Below is a small trained network, with its code and all its weights. Each question gives an input and a class and asks what happens when units are switched off, that is, made to give their printed mean instead of their output.

import numpy as np


def w(rows, s, z=0):
    codes = np.array(rows[::2]) - 128.0
    scale = np.full(codes.shape[1], s)
    scale[-1] = z or s
    return codes * scale


def f(y):
    return y / 2 * (1 + np.tanh(0.7978845608 * (y + 0.044715 * y**3)))


def log_softmax(a):
    a = a - a.max(-1, keepdims=True)
    return a - np.log(np.exp(a).sum(-1, keepdims=True))


def net(x, mask):
    res = np.array(x, float).reshape(1, 4) / 4 @ E
    y = f(res @ A[0][:, :-1].T + A[0][:, -1])
    res = res + np.where(mask, y, B[0][:, -1]) @ B[0][:, :-1]
    return log_softmax(res[-1] @ U[:, :-1].T + U[:, -1])


A, B = {}, {}
E = w([
[122,151,79,67,153,169,100,167,186,159,153,196],'x0',
[99,125,48,99,58,111,189,117,177,7,199,112],'x1',
[119,122,131,132,135,123,128,108,135,145,143,126],'x2',
[165,89,91,203,63,51,86,159,156,161,131,161],'x3',
],0.011)
A[0] = w([
[146,166,106,70,192,158,68,189,214,193,114,214,21],'N0',
[156,126,172,185,112,60,108,57,59,125,67,3,10],'N1',
[177,148,195,167,201,152,35,126,12,216,73,176,2],'N2',
[171,77,233,211,131,101,143,89,21,110,71,29,36],'N3',
[181,151,208,173,215,157,9,135,86,218,56,127,11],'N4',
[68,225,205,38,252,224,173,91,76,120,94,67,158],'N5',
[132,177,108,85,189,197,42,165,176,199,139,247,12],'N6',
[253,75,133,202,92,7,9,184,185,179,103,171,58],'N7',
],0.0053,0.00096)
B[0] = w([
[89,79,175,133,157,177,216,182,153,162,97,215,185],'N0',
[112,61,185,66,153,176,173,165,158,172,101,165,198],'N1',
[60,202,136,112,54,59,104,65,168,45,171,76,242],'N2',
[79,39,195,71,126,173,209,188,144,170,70,201,220],'N3',
[111,211,118,108,65,50,142,60,172,8,143,115,246],'N4',
[254,99,64,202,179,161,29,99,19,182,182,79,226],'N5',
[75,79,180,96,171,128,182,182,150,139,84,183,191],'N6',
[214,132,54,197,176,135,59,87,51,211,166,90,222],'N7',
],0.0073,0.011)
U = w([
[254,119,94,169,161,129,29,121,74,196,151,110,241],'0',
[42,200,112,102,69,70,136,96,188,16,160,115,105],'1',
[41,60,160,91,150,146,207,196,157,194,51,174,6],'2',
],0.0098,0.0012)

Each question gives the input, the list of numbers given to net, and the class t.
The units are the neurons (one row each of A and B). Each row of codes is followed by its name. A weight is (code - 128) times the scale printed after its matrix; where a second scale follows, it is the last column's (A, B and U).
mask holds one flag per neuron, in row order. A switched-off neuron (its flag False) gives its mean, the last column of its row in B, instead of its output. The means were averaged over made-up inputs and are rounded, as every weight is.
A unit's drop is (log p(t) with every unit on - log p(t) with that unit switched off) / (log p(t) with every unit on - log p(t) with every unit switched off).
The circuit of an input: a set's keep is (log p(t) with only the set's units on - log p(t) with every unit switched off) / (log p(t) with every unit on - log p(t) with every unit switched off). Starting from all 8 units, units are removed one at a time, each time the one whose removal leaves the highest keep (on an exact tie, the one counted first), for as long as the keep stays at least 0.8.
units of the circuit, in order: the units of the circuit, biggest drop first
k most important neurons: the k neurons with the biggest drops, biggest first
drop of u: that unit's drop, to one decimal
input [3,-3,7,1], class 1: units of the circuit, in order => [N3 N5]
input [-8,-1,5,7], class 2: 3 most important neurons => [N3 N1 N5]
input [4,-1,-5,-4], class 0: units of the circuit, in order => [N5]
input [8,-7,0,2], class 2: 2 most important neurons => [N0 N6]
input [-4,-3,-4,2], class 2: 2 most important neurons => [N3 N5]
input [-8,3,0,7], class 2: 3 most important neurons => [N3 N5 N1]
input [8,4,8,-6], class 2: 3 most important neurons => [N6 N7 N0]
input [2,-6,-6,3], class 1: 3 most important neurons => [N4 N2 N5]
input [5,-6,4,-1], class 1: 3 most important neurons => [N4 N2 N3]
input [-4,-8,0,-6], class 1: drop of N4 => 1.1
input [-1,-6,-6,-5], class 1: drop of N7 => 0.6
input [-3,-5,-3,1], class 1: drop of N2 => 0.2
